Table B holds the same points as the rows below and some others, measured another way and shuffled. Each row below is followed by which row of B it is.
B, 72 rows:
[[  23  153  248    3   98   44  157   56   -1  -62    8  103 -227  248
   -27  -93  360  360   93   97 -309   93  235 -202  222]
 [  -8  -45   77    9  129  -15   24  -57  100   -8 -135   49  -80  -34
    11  -47  220  152  -46 -282  -96  -13   41   91  -91]
 [ -25  -42  -55  -13   -8  130  -53  219  108  -93  -74  -74   29 -124
   -52  119  -54 -241 -277   -3  118    6   22  -54   39]
 [-212  -60  -55    0   27 -120 -268    4 -164 -223 -279  115  105 -170
   -13  355  -58 -195 -166 -425    1  -37 -106  173 -241]
 [-203  -33   73   -6 -106   30 -231  150 -231 -296  -92  203   86    9
    96  440 -148  -85 -118 -173 -115   89 -123 -177   36]
 [   7  -99   47   55  -94  -86   -2  -17  -75  -33 -103   97   64 -133
    15   -2   41 -154   35 -170   43   20  -68  129 -177]
 [-103 -168  -82   78  -30  -48 -264  105  -84 -132  -56  -98  -94  -81
    -2  402 -348 -390 -136  -36  112   49 -125  -16  -62]
 [ -15  -21  189   19   82  136   74   23   84  -33    8  220   84  110
   165  -67  184  378  -34 -109 -142   74   87 -204  215]
 [ 191 -139  -22   19 -177  214  255  147  183   19   59 -101  172 -204
   -48 -254  110 -246 -126  -35  208  -15  -38  -37  -39]
 [ -38   11  -90  -14   44  -75 -138  183   80  -18 -205 -150 -182 -192
  -166  133  -46 -411 -234   59  135  -19   72  208 -143]
 [ 247 -278   19   96 -295  181  258   58   94   45  173  -63  197 -185
    60 -231  -46 -293   34  -40  236   39 -190  -80  -76]
 [ -88 -123 -150  117  119 -124 -224  -19  -79 -113 -123 -160  -65  -63
  -119  301 -218 -348 -104  -90  139  -14   10  101 -100]
 [  28 -244  -20  218  -51 -222 -105 -190 -202  -14   15  -51  -49  -19
     4  150 -242 -301  228  -69  119   55 -111  111 -177]
 [-422  326  142  -73  291 -219 -375   41 -349 -388 -395  300 -184  226
   -91  546  234  301  -98 -244 -465   38  238   -8   51]
 [  20   40  186   38   74  101   33  148   53  -44  105  -33 -319  251
    17   85   46  165   11  262 -195  134  157 -300  304]
 [  24 -280   24  177   24  -19  -18 -210  -75  -56   58   64  150   35
   133   72 -110   54  128 -307   39   37 -126  -71  -29]
 [  76   28  123    7   14   56  124  126  139   80  -28   67  -55  -20
    11 -189  184   54  -54  147    4   59  155  -22  104]
 [-275  132   53  114  298 -393 -303 -232 -410 -250 -297  157 -158  217
  -129  400  107  143  167 -248 -281   18  202  142  -88]
 [  11 -136 -114   86   11 -101  -34  -49  -12  -23 -162  -49  140 -227
   -91   -3  -10 -319  -76 -219  209  -54  -25  241 -239]
 [  33  -94   95  131  144   32   11  -50   17  -29  101  -46 -162  226
    30   69  -16  162   79   61  -90   85  104 -218  217]
 [ 133  -59  246  114  111  114  207  -44  136   98  191   75 -159  288
   142 -211  165  432  170  182 -164  137  180 -301  348]
 [ 239 -240  149  147   60  113  287 -139  293  262  168   65   79   22
   210 -449  138  299  128   -4   96   64   57  -84  148]
 [  95 -281  -72  177    5  -21   29 -160  -28  -46   64 -169   21  -35
   -29   53 -125 -204   90 -226  132   -7 -116   10 -129]
 [-229   30  -31  -38  164  -87 -282   67  -46 -185 -297   78  -64  -86
   -39  345   12  -60 -241 -302  -73  -24   28  130 -119]
 [ 173 -115  124   46  -24   29  226  -27  219  193   -9   78   34 -125
    85 -379  226   85   33  -55   82   24   47  107  -56]
 [-166  -29 -156  -27  100  -20 -280  203   71 -112 -259  -69    7 -233
   -86  310 -165 -381 -390 -103  179  -38   17  156 -103]
 [-154   38 -150  -12   72  -96 -256  164  -99 -230 -254 -189 -172 -119
  -253  408  -90 -459 -256 -105   41  -45   37  150 -177]
 [  14   85  119   -5   76   24   94   91   91    9  -91   85  -56   15
   -35 -137  263  122  -63   41  -76   30  190   -9   82]
 [ -32 -133  -27   66  -58 -155 -173   64  -34   18 -120  -38 -140 -174
    -9  171 -203 -393  -53   12  138   44  -81  195 -195]
 [   8  -71   35   -4   26   32  -70  163  168   45  -61  -70 -224  -85
    15   74  -56 -154 -165   69   45   49    9   27    2]
 [  75  -76    9   69   42   52   -1  135  110    4   67 -233 -313   61
   -94   98  -94 -201  -65  210   27   59   67 -104  100]
 [ -36 -229  -87  158   68 -124 -154 -112  -41    3  -72   -4  108 -113
    43  131 -221 -220  -17 -157  201    7  -54  121 -108]
 [   3 -167   53  120  -44  -38   -9  -85  -95  -48   -6  127  156  -28
    98   35  -46  -26   84 -172   49   49  -66  -22  -37]
 [  -9 -150  110   52  -20   -1  -68   58  105  100  -24  171   23  -86
   209   -8 -108   18  -56   10   76   97  -37    0   50]
 [  76  -53  112  134  176  -43   35  -31   92  106   82  -80 -299  200
     1  -47   11  124  106  243  -57  100  200 -104  205]
 [  20 -103  120  159  119  -71   46 -186  -66    5   30  131   56  147
    86  -66   84  237  185  -86  -64   67   96  -76  102]
 [  37 -194  -22  130  -85   33    9  -51 -136 -165   76  -94   36   25
   -33  172 -119 -196   73 -164   34   28 -120 -128  -47]
 [ -41 -124   58   45 -204   75  -61  113 -174 -216   34   71   88  -23
    51  254 -133 -201  -18 -119  -19   77 -169 -172  -14]
 [ -23  -56  -57    3   43  -70 -118  105   77  -21 -163 -157 -232 -151
  -119  150  -43 -322 -166  -62   70  -18   -4  180 -179]
 [-314   86 -199  -38  140 -236 -502  181 -206 -312 -401 -185 -307 -150
  -288  699 -219 -580 -325 -167   -5  -55    5  262 -286]
 [ 105  -72  135  115   46   85  105   54   77   47  161  -45 -164  190
    44  -60   -6  100   79  260  -38  122  130 -243  273]
 [ 293 -235  207   98 -261  128  326   29  166  202  239   42  -16  -53
   177 -383   61   -9  187  134   83  123 -111 -114   36]
 [  17 -169  -95  146  -14 -200 -124  -59  -91   10  -86 -131  -84 -132
   -94  125 -202 -437   44   -7  196   16  -39  212 -214]
 [ -50 -128   -2  125  135  -94  -56 -194 -104 -116  -82   17   33   53
   -13  117   49   68   79 -337  -52  -14    3   30  -87]
 [  32  -18  180   22   18   29   57   81  112   79   -6  139  -96   31
   114 -105  105  145   -6  104  -61  101   94  -63  126]
 [  65  -64  295  116   22   -9  124 -101  -36   52  119  227 -102  240
   197 -122  143  407  261   55 -215  154   77 -212  210]
 [  27  -52  -25   23  239  -28    8  -43  229   69 -164 -119 -173  -76
   -87  -84  182   28 -138 -193   19  -55  125  181  -99]
 [ -24 -265 -111  122    6 -145 -141 -133  -13   16 -144    8  148 -247
    44   85 -169 -300  -40 -322  241  -33 -148  266 -287]
 [ 110   50  258   15   -2  124  182  150  142   79  123   71 -244  185
    76 -174  196  250   58  295 -172  142  171 -246  285]
 [-128  154  166   97  352 -296  -97 -180 -112   19 -211  198 -214  223
   -34    9  264  368  160   16 -240   60  353  119   89]
 [ -48  -26  125   45  -10   62    8   26  -86 -143   -6  157   74   88
    67   91   80  137    8 -113 -120   70   17 -180  109]
 [  84 -144   27  105    2   42   91  -40   34  -13   36  -36   51   -8
     2  -61   30  -41   34  -89   61   20    7  -49    8]
 [  12  -79  100  129   87   -9   -9  -32  -37  -32   81    9 -124  191
    45   84  -43  107  101   93  -75  104   90 -183  185]
 [ -75 -122   50   39   14   78  -78   13  -26 -136  -41  123  124  -10
   113  164  -30   66  -87 -259  -35   32  -73 -117   30]
 [ -54 -166  -21   99   47  -62  -79 -124  -69  -80 -107  111  213  -89
    65   83  -23  -32  -13 -337   76  -11  -65   77 -116]
 [ -73  -31    5   25   -5 -131  -99   20  -61  -35 -207  123   74 -174
   -11   56   34 -178  -68 -149   76    5    4  207 -173]
 [  59 -159   67   18   22  178   24  139  262   69   63  -27  -85  -39
   136  -24  -62   29 -166   20   56   65  -25 -140  134]
 [   5 -150 -139  132   81 -159 -125  -51  -18   -1 -112 -198 -104 -121
  -142  132 -153 -396  -39  -50  191  -24   16  206 -179]
 [  -3  -81    8   31   -3 -114 -100   69   47   36 -126  -74 -241 -130
   -43   99  -59 -270  -62  -11   57   27  -28  179 -170]
 [  -8   27  -39    0   -3  -40  -84  220   46  -32 -110 -171 -260  -93
  -168  132  -52 -384 -167  203   78   26   91   86  -46]
 [ 110   -4  172  167  146 -143  115 -111   -2  148   80    9 -255  230
    -9 -183  114  171  265  305  -80  120  260  -52  184]
 [-245   65   -7   -5   98 -135 -368  169 -166 -214 -211   14 -241   22
   -69  518 -182 -225 -178   14 -101   61   42   15   -6]
 [-112  -72  -88   99   28   -6 -222  119 -171 -240   -6 -168 -113   79
  -117  453 -291 -338 -100   67   39   50   -1 -165   80]
 [ 200  -51  264   57 -115  141  310   73  133  129  179  119  -57  108
   129 -343  211  224  149  224  -73  138   91 -213  214]
 [ -48  -61   38   72   14 -136  -74  -48  -98  -40 -132  104   21  -70
     6   65   18  -92   29 -133   18   25    8  125 -117]
 [ 140 -215    5  134  149  -11  101 -125  259  216   11  -59    1  -76
    68 -263   36   44    5  -55  179    3   74  108   -7]
 [  20   16  -16   57  313  133   31   67  231   -6    0 -169 -159  160
  -100   -9  105  154 -181  116  -16    2  287 -167  286]
 [ -13   69  130   68  202  -85   31  -75  -18  -30  -75   29 -207  184
   -58  -17  240  238   89  -16 -193   45  216  -28   90]
 [  12  -95   11   89  -15 -211  -31  -98  -67   54 -170   81   40 -175
   -22  -63   48 -196   73 -145  113    0   -4  290 -252]
 [  39    0  199   -8    0  129  127  107  129   28   16  189    8   46
   135 -145  199  257  -41   21 -106   90   89 -156  177]
 [ 137 -186  -71  158   51   17   67  -14  123   96   76 -189  -11  -38
   -53 -104 -117 -235   -4  132  237   20   73   -2   46]
 [  70 -142  143   74   19   95  117  -58   87    8   70  101   32   65
   142 -100  107  230   60 -157  -68   60  -15 -140   89]]
Rows of B count from 0, top down.

[   6 -197  145  -23 -120  -28 -128 -201  -59 -178  148  -45  -39  -92
   47  145  -80   21  -22 -105  167  103   36   36  -21   43  -56  100
  -46  109   39  -23  -38] -> 66
[  10 -111   21  -18  103   97  -37   74  -62   68 -162   38   31   86
    6 -125   31   17  107  -19   42    0  -26   22  -72  -89  -34  -28
   19  -25  -39  -99  -16] -> 60
[ -36   13   35  -20  -62   14 -115  -36  -44  -31   57  -44  -62  -28
   -7  -56   -5  -27    2   55   80   61  -49  139  -86  -95   -6  -84
  -27   20   59   11   28] -> 39
[ 75 -69  23  21  50  64 -13  18   7  55 -17 -15  28  73 -39 -29 -46  23
  30 -84  24  21  65 -17 -24 -13 -12  44   0  52 -55 -33 -15] -> 49
[-138 -164  143   41    0   64 -114  -16  -72  -53  -61    1   54   53
   38  -85  -19    6  -40 -144  192   67   -7   23  -21   22  -41   86
   90   19  -10  -92  -75] -> 34
[ 16  70 -23 -26  -2  60 -59  42 -20  48  20 -93 -18   6 -19 -92  -8   0
  44  79  56  31 -37  63 -96 -99   2 -72 -50  -1   5  20 -17] -> 38
[ 157 -125   38   -9   66   68   30   66   24   85  -78   46   19   14
   -5  -35   -9    4  118  -40    2  -23   14  -44  -69  -50  -48   61
    0    0  -88  -68  -23] -> 17
[ 137   14  -34  -47  128  119   72  240   34  204 -202   26   13    6
   -6 -211   89  -35  204  140  -39  -79 -107    7 -166 -176  -40  -56
   -1 -120 -113  -55  -37] -> 71
[ -45  -35   28   72   43   73  -51  -28  -14    3   25  -99  107  128
  -22  -52  -97   60 -115 -171  103   58  115  -78   38  100   18  124
   57   63  -57  -25  -95] -> 65
[ 23 -43  14  40  78  56 -15  -1   2  48 -44 -15  23 129 -80 -52 -18  13
  -5 -98 -35  31 104  56   1  -7  16  -9  15  76 -53 -17  23] -> 31
[-130 -120  128  248  -85    5 -142 -118    6  -67  149   44  175  147
   45  -87 -259   38 -441 -424  237   93  141 -221  159  294   23  364
  304   40    0  -92 -120] -> 21
[  93   39  -26   11   69   87   19  108   36  131  -39  -47   22   68
  -59 -106  -17    3   61    7   -9   -7   26   -2  -67  -69    2   -9
  -12    6  -72    1  -16] -> 18
[-213  -83  143  -33  124  106   46    6  -23  -99 -128 -303  151   26
   23  -59  116   43   18  -73  133   50   94   27  -32  141  -16  140
   -2   45 -222   13 -295] -> 70
[  -2   88   40   37    2   20   -9  -11   68   28   78 -112  -57   71
 -164   -8   12  -48  -15  -30  -70   62  127  207  -22  -44   42  -89
  -53  147  -50  105   73] -> 33
[ 199   83 -185  -11  -46    3 -181    9  -85  152   41  229 -168   81
  -53 -131  -96  -21   57  150  -90    8 -123  140 -106 -313   23 -306
  -42  -39  244  -60  314] -> 9
[ 150 -164   -5  -34    8   13  -78  -36  -67   24  -53  156  -52   -6
   39  -28  -31    5   92   14   -3   -1  -58   21  -78 -119  -47  -45
   -4  -30   56 -111   83] -> 19
[ 124   72 -111   75  -87 -123  -24 -276   34 -118  263  -89   49  -46
   47   49 -157   37 -358  -54  -99   35  152  -99   78  226   91  155
   72   10    1   65  -60] -> 69
[ -26   42   27   62  -47   -1  -51  -50   23  -24   97  -79   30    3
   -5  -70  -57  -15 -156  -51   52   46   44   17  -13   62   29   69
   64   15  -21   30  -56] -> 16
[  92  110  -36   37   24   36   15   50   71  103   50  -66  -15   61
 -104  -73  -26  -24  -22   11  -71    9   69   68  -43  -49   39  -38
  -14   48  -52   63   35] -> 55
[  78   79  -48  -49   94  106   32  220   16  181 -161  -13  -10   -2
   -7 -229   94  -44  166  183  -22  -59 -129   59 -175 -193  -19 -108
  -11 -122  -70  -23  -22] -> 27
[  38   94   -3   33   90   96   64  103   80  111   -5 -170   64   92
  -98  -83   -6    8   11  -36  -16   10  108    3  -37   11   27   39
  -19   61 -147   64  -84] -> 68
[  73 -106   80   25   34   50  -12  -17   24   25   13  -20   -2   77
  -85   41  -43   10   50 -130   14   46  117   42   -4   -8  -20   38
  -29  127  -64  -10   20] -> 12
[ 368    0   32 -231   -6   56  113  135   96  115   14 -106 -217 -237
  -99  139  147  -71  526  330  -97  -38  -93  214 -284 -346 -103 -205
 -355   74  -99  110   72] -> 0
[ -11   93  -16   -9   23   68  -38   56   -1   56   10 -127    0   42
  -52 -100    5   -3   24   54   35   30    3   80  -77  -75   19  -64
  -41   22  -27   38  -27] -> 58
[140  -1  26   2 -41 -31  15  -6  68  32  45  36 -66 -88 -21 -36  19 -73
   5  64 -77 -12 -13  95 -88 -59  -9 -13  10 -13 -40  23  39] -> 37
[142  41   1  -1  12  36  36  79  72  99  14 -31 -20 -30 -43 -67   2 -35
  58  56 -35 -16  -2  31 -94 -74  -8   1 -19  -6 -74  27  -6] -> 10
[ -22  -91  -19   48    4  -26  -85 -195  -72 -112   58  -36   75   58
   54   -5  -93   65 -202 -124   27   58  106  -53   58  143   33  104
   74   24    9  -47  -65] -> 11
[ -27  -25  -39   71   21   -3  -64 -164  -40  -72   78  -83   92  108
    7  -18 -111   71 -223 -148   12   62  146  -62   77  155   56  107
   71   53  -15  -15  -68] -> 42
[ -41  -64   -5   49   21   26  -80 -115  -60  -62   38  -68   86   89
   29  -36  -95   67 -150 -131   75   59   91  -64   41  109   22  102
   59   34   -9  -43  -79] -> 57
[ 194   48  -47  -14    5   66   14   99   51  132   40  -37   -7  -19
  -23  -62  -61    2   85   63   19  -20  -25  -59 -104  -93  -20   16
  -49  -19  -43    7  -17] -> 1
[ -88  -13  150  103    6   88  -17  124   70   72  -20  -48   64   67
  -57 -141  -18  -50  -64 -149  136   36   35   18  -29   29  -16  123
  118   32 -103   -5  -84] -> 64
[110  -3  66  15 -69  -2 -18  -7  71  19 113 -26 -59 -63 -50  15 -36 -49
   5  -6  17  28  20  68 -67 -40 -16  27 -21  55 -29  44  20] -> 63
[  43 -128  -14   41  -18  -65  -61 -235  -52 -136   81    2   64   -2
   82   30  -95   54 -218 -118  -12   41  101  -78   59  172   23  144
   85    5   -1  -51  -67] -> 52
